Below are the code and all the weights of a small trained network. Each question names an input and a class and asks about switching units off, where a switched-off unit gives its printed mean instead of its output.

import numpy as np


def w(rows, s, z=0):
    codes = np.array(rows[::2]) - 128.0
    scale = np.full(codes.shape[1], s)
    scale[-1] = z or s
    return codes * scale


def norm(h):
    return h / np.sqrt((h * h).mean(-1, keepdims=True) + 1e-5)


def f(y):
    return y / 2 * (1 + np.tanh(0.7978845608 * (y + 0.044715 * y**3)))


def log_softmax(a):
    a = a - a.max(-1, keepdims=True)
    return a - np.log(np.exp(a).sum(-1, keepdims=True))


def net(x, mask):
    res = np.array(x, float).reshape(1, 7) / 4 @ E
    u = 0
    for l in range(4):
        y = f(norm(res) @ A[l][:, :-1].T + A[l][:, -1])
        res = res + np.where(mask[u : u + 8], y, B[l][:, -1]) @ B[l][:, :-1]
        u += 8
    return log_softmax(norm(res)[-1] @ U[:, :-1].T + U[:, -1])


A, B = {}, {}
E = w([
[146,91,199,35],'x0',
[130,125,128,132],'x1',
[108,15,2,48],'x2',
[130,126,129,131],'x3',
[127,127,128,127],'x4',
[6,81,170,160],'x5',
[129,125,127,130],'x6',
],0.0076)
A[0] = w([
[79,218,5,208,255],'0.n0',
[21,152,187,166,94],'0.n1',
[234,212,122,159,95],'0.n2',
[96,147,27,124,35],'0.n3',
[51,72,73,102,55],'0.n4',
[39,85,82,104,39],'0.n5',
[182,79,19,81,130],'0.n6',
[221,120,49,73,163],'0.n7',
],0.011,0.008)
B[0] = w([
[146,148,48,225,251],'0.n0',
[65,197,159,156,176],'0.n1',
[246,58,143,80,176],'0.n2',
[87,68,81,172,137],'0.n3',
[237,24,137,119,155],'0.n4',
[225,64,129,163,147],'0.n5',
[2,162,67,116,197],'0.n6',
[60,206,92,144,202],'0.n7',
],0.0091,0.011)
A[1] = w([
[124,154,209,112,98],'1.n0',
[148,105,107,127,120],'1.n1',
[133,122,131,133,45],'1.n2',
[252,136,140,123,131],'1.n3',
[133,81,106,89,1],'1.n4',
[158,100,188,121,121],'1.n5',
[157,125,95,136,89],'1.n6',
[198,88,173,179,80],'1.n7',
],0.015,0.0045)
B[1] = w([
[138,205,199,149,195],'1.n0',
[112,43,141,147,145],'1.n1',
[116,100,88,110,100],'1.n2',
[186,154,11,37,255],'1.n3',
[105,109,211,135,125],'1.n4',
[76,142,192,122,172],'1.n5',
[126,96,160,146,158],'1.n6',
[58,107,2,121,206],'1.n7',
],0.0078,0.0046)
A[2] = w([
[83,150,166,153,97],'2.n0',
[147,87,89,15,85],'2.n1',
[132,125,73,177,169],'2.n2',
[131,43,203,82,53],'2.n3',
[88,79,154,53,52],'2.n4',
[207,204,135,101,52],'2.n5',
[213,39,59,62,137],'2.n6',
[198,55,101,251,1],'2.n7',
],0.012,0.0044)
B[2] = w([
[180,177,148,124,155],'2.n0',
[26,148,171,156,193],'2.n1',
[158,116,134,141,254],'2.n2',
[10,113,151,219,142],'2.n3',
[76,147,122,168,140],'2.n4',
[149,30,109,85,169],'2.n5',
[135,151,213,172,238],'2.n6',
[151,105,192,46,215],'2.n7',
],0.013,0.0058)
A[3] = w([
[156,93,114,111,207],'3.n0',
[200,177,135,174,67],'3.n1',
[106,168,117,153,64],'3.n2',
[120,80,123,174,81],'3.n3',
[94,170,164,10,253],'3.n4',
[107,99,45,189,100],'3.n5',
[126,139,127,133,110],'3.n6',
[99,157,131,168,63],'3.n7',
],0.014,0.0048)
B[3] = w([
[206,74,118,104,171],'3.n0',
[101,224,161,138,196],'3.n1',
[104,120,88,130,150],'3.n2',
[145,79,176,122,154],'3.n3',
[159,60,178,2,253],'3.n4',
[130,102,181,59,237],'3.n5',
[109,132,115,123,128],'3.n6',
[112,144,83,146,154],'3.n7',
],0.0084,0.0067)
U = w([
[241,152,85,141,183],'0',
[105,124,1,153,65],'1',
[195,112,160,19,98],'2',
[57,141,105,22,57],'3',
[128,195,141,223,215],'4',
[172,10,120,176,186],'5',
[116,189,243,91,6],'6',
[59,68,193,170,106],'7',
],0.027,0.0021)

Each question gives the input, the list of numbers given to net, and the class t.
The units are the neurons (one row each of A and B). Each row of codes is followed by its name. A weight is (code - 128) times the scale printed after its matrix; where a second scale follows, it is the last column's (A, B and U).
mask holds one flag per neuron, layer by layer. A switched-off neuron (its flag False) gives its mean, the last column of its row in B, instead of its output. The means were averaged over made-up inputs and are rounded, as every weight is.
A unit's drop is (log p(t) with every unit on - log p(t) with that unit switched off) / (log p(t) with every unit on - log p(t) with every unit switched off).
The circuit of an input: a set's keep is (log p(t) with only the set's units on - log p(t) with every unit switched off) / (log p(t) with every unit on - log p(t) with every unit switched off). Starting from the 12 units with the biggest drops (on a tie, the unit counted first), units are removed one at a time, each time the one whose removal leaves the highest keep (on an exact tie, the one counted first), for as long as the keep stays at least 0.8.
circuit, biggest first: the units of the circuit, biggest drop first
most important unit: the unit with the biggest drop
top k neurons: the k neurons with the biggest drops, biggest first
top k neurons in layer l: the k neurons of layer l with the biggest drops, biggest first
drop of u: that unit's drop, to one decimal
input [0,7,6,6,7,5,0], class 5: circuit, biggest first => [0.n5]
input [-8,2,8,7,-7,2,1], class 5: top 2 neurons => [0.n4, 0.n5]
input [7,8,4,-1,-3,0,-6], class 3: top 3 neurons => [0.n6, 0.n2, 0.n7]
input [0,-5,-6,-5,-8,-3,6], class 0: top 4 neurons => [2.n7, 1.n3, 1.n7, 2.n6]
input [1,-4,4,5,-7,1,-2], class 7: top 3 neurons => [0.n4, 0.n0, 0.n5]
input [2,-1,-5,6,-7,-7,-6], class 2: top 2 neurons => [0.n0, 2.n1]
input [5,-5,0,-3,5,6,-7], class 6: top 2 neurons => [0.n0, 1.n0]
input [-7,3,0,-8,1,6,6], class 4: top 3 neurons => [0.n1, 0.n2, 2.n5]
input [-1,5,8,6,5,2,-5], class 5: top 2 neurons in layer 0 => [0.n4, 0.n5]
input [0,-3,-3,-1,6,3,-2], class 4: top 3 neurons => [2.n7, 3.n5, 0.n2]
input [5,3,6,2,-4,1,-8], class 7: top 3 neurons in layer 0 => [0.n4, 0.n1, 0.n5]
input [-3,-8,8,-6,0,1,-4], class 5: top 2 neurons in layer 0 => [0.n4, 0.n5]
input [7,3,1,8,-4,4,-5], class 7: top 2 neurons => [2.n3, 0.n7]
input [7,1,-4,-2,7,-3,-2], class 2: circuit, biggest first => [2.n5]
input [-1,-3,0,4,-2,6,-3], class 4: top 4 neurons => [0.n1, 0.n2, 3.n4, 3.n5]
input [7,5,0,-3,-6,1,-4], class 6: top 2 neurons in layer 2 => [2.n3, 2.n7]
input [5,1,-6,3,-7,-6,-2], class 2: top 2 neurons => [0.n0, 2.n5]
input [-3,-4,-6,-4,0,-6,-7], class 0: drop of 1.n3 => 0.1
input [-7,6,-8,-3,5,-7,-4], class 0: drop of 0.n4 => 0.0
input [8,6,1,-8,-5,-8,-3], class 3: drop of 0.n7 => 0.2
input [4,6,6,-8,-6,5,-6], class 7: most important unit => 0.n0
